Below are the code and all the weights of a small trained network. Each question names an input and a class and asks about switching units off, where a switched-off unit gives its printed mean instead of its output.

import numpy as np


def w(rows, s, z=0):
    codes = np.array(rows[::2]) - 128.0
    scale = np.full(codes.shape[1], s)
    scale[-1] = z or s
    return codes * scale


def norm(h):
    return h / np.sqrt((h * h).mean(-1, keepdims=True) + 1e-5)


def f(y):
    return np.maximum(y, 0)


def log_softmax(a):
    a = a - a.max(-1, keepdims=True)
    return a - np.log(np.exp(a).sum(-1, keepdims=True))


def net(x, mask):
    res = np.array(x, float).reshape(1, 5) / 4 @ E
    u = 0
    for l in range(2):
        y = f(norm(res) @ A[l][:, :-1].T + A[l][:, -1])
        res = res + np.where(mask[u : u + 5], y, B[l][:, -1]) @ B[l][:, :-1]
        u += 5
    return log_softmax(norm(res)[-1] @ U[:, :-1].T + U[:, -1])


A, B = {}, {}
E = w([
[129,87,254,166,64,83,146,163,202,131,60],'x0',
[138,106,156,115,213,121,69,212,9,167,130],'x1',
[106,24,203,149,206,94,114,192,180,236,116],'x2',
[40,181,174,150,186,142,199,34,157,191,55],'x3',
[181,19,147,152,72,81,112,140,94,80,112],'x4',
],0.0097)
A[0] = w([
[110,168,138,126,112,128,152,16,173,120,95,23],'L0N1',
[103,254,131,124,206,138,134,101,123,157,117,65],'L0N2',
[118,115,121,126,155,127,130,140,239,160,153,63],'L0N3',
[121,93,230,128,134,121,128,171,169,153,96,44],'L0N4',
[123,72,151,126,222,125,112,175,68,160,129,1],'L0N5',
],0.049,0.006)
B[0] = w([
[215,134,140,190,54,146,194,52,51,131,110,242],'L0N1',
[31,215,167,74,189,102,89,123,132,122,199,255],'L0N2',
[140,98,10,116,155,203,136,138,221,184,155,216],'L0N3',
[59,110,215,171,117,114,130,212,190,83,55,245],'L0N4',
[254,92,127,94,155,137,104,88,5,193,53,242],'L0N5',
],0.025,0.038)
A[1] = w([
[41,157,154,123,126,43,91,142,109,114,255,60],'L1N1',
[93,140,169,96,125,40,98,207,177,141,126,71],'L1N2',
[186,136,67,101,50,110,57,208,65,36,199,147],'L1N3',
[49,34,159,190,92,56,125,191,141,62,94,1],'L1N4',
[193,99,18,77,57,94,69,182,117,39,166,123],'L1N5',
],0.024,0.0048)
B[1] = w([
[54,128,90,56,196,107,70,141,156,51,216,250],'L1N1',
[132,108,101,221,54,196,107,162,57,140,118,197],'L1N2',
[128,121,67,167,72,136,90,184,110,54,195,208],'L1N3',
[114,124,121,72,98,27,131,168,204,6,102,236],'L1N4',
[195,145,172,77,135,92,119,217,141,108,217,205],'L1N5',
],0.017,0.014)
U = w([
[175,166,132,207,29,149,218,34,81,105,152,134],'0',
[131,75,8,136,127,183,159,115,220,167,160,127],'1',
[203,81,140,75,181,114,70,127,26,189,64,171],'2',
[75,158,133,134,173,210,127,174,190,172,110,129],'3',
[170,119,88,114,94,114,97,186,114,76,205,162],'4',
[104,60,183,171,89,104,135,214,189,72,29,156],'5',
[48,241,143,74,185,127,109,59,81,123,229,118],'6',
[107,128,102,123,89,84,116,108,126,168,116,3],'7',
],0.015,0.0071)

Each question gives the input, the list of numbers given to net, and the class t.
The units are the neurons (one row each of A and B). Each row of codes is followed by its name. A weight is (code - 128) times the scale printed after its matrix; where a second scale follows, it is the last column's (A, B and U).
mask holds one flag per neuron, layer by layer. A switched-off neuron (its flag False) gives its mean, the last column of its row in B, instead of its output. The means were averaged over made-up inputs and are rounded, as every weight is.
A unit's drop is (log p(t) with every unit on - log p(t) with that unit switched off) / (log p(t) with every unit on - log p(t) with every unit switched off).
most important unit: the unit with the biggest drop
top k neurons: the k neurons with the biggest drops, biggest first
top k neurons in layer l: the k neurons of layer l with the biggest drops, biggest first
drop when u is switched off: that unit's drop, to one decimal
input [-1,4,-4,-6,8], class 4: most important unit	L0N4
input [-2,7,-6,-1,-1], class 6: top 2 neurons	(L0N1; L0N2)
input [7,1,-5,-6,-4], class 4: top 4 neurons in layer 0	(L0N1; L0N4; L0N5; L0N2)
input [2,-3,6,-5,-7], class 3: top 3 neurons	(L0N3; L0N4; L0N1)
input [7,-2,2,5,-6], class 5: top 2 neurons in layer 0	(L0N4; L0N5)
input [3,4,-5,-7,-2], class 4: top 4 neurons in layer 0	(L0N4; L0N5; L0N1; L0N2)
input [4,-4,-2,-5,3], class 5: top 2 neurons	(L0N5; L0N2)
input [1,0,-8,-3,1], class 4: top 3 neurons in layer 0	(L0N4; L0N1; L0N5)
input [2,3,-4,-4,-4], class 6: top 2 neurons	(L0N5; L0N4)
input [-1,-6,-5,-3,8], class 0: top 3 neurons	(L0N2; L0N4; L0N3)
input [2,5,-8,1,5], class 4: top 4 neurons	(L0N1; L0N5; L0N4; L0N2)
input [-7,-4,-6,-2,6], class 4: top 2 neurons in layer 1	(L1N5; L1N3)
input [5,7,-8,1,2], class 4: top 2 neurons	(L0N1; L0N5)
input [1,-8,-1,4,-5], class 0: most important unit	L0N1
input [-4,-3,-2,-2,7], class 4: top 3 neurons in layer 0	(L0N4; L0N1; L0N5)
input [5,-3,1,-8,-7], class 1: top 2 neurons in layer 0	(L0N3; L0N2)
input [6,1,3,8,-5], class 5: top 2 neurons in layer 0	(L0N4; L0N1)
input [-8,-4,2,-4,-3], class 6: top 2 neurons	(L0N4; L0N5)
input [-2,-4,4,3,6], class 5: drop when L0N4 is switched off	0.6
input [-8,-5,0,-5,3], class 4: most important unit	L0N4
input [-3,-7,1,-3,-2], class 0: drop when L0N3 is switched off	-0.1
input [-8,-3,0,6,8], class 0: drop when L1N2 is switched off	0.0
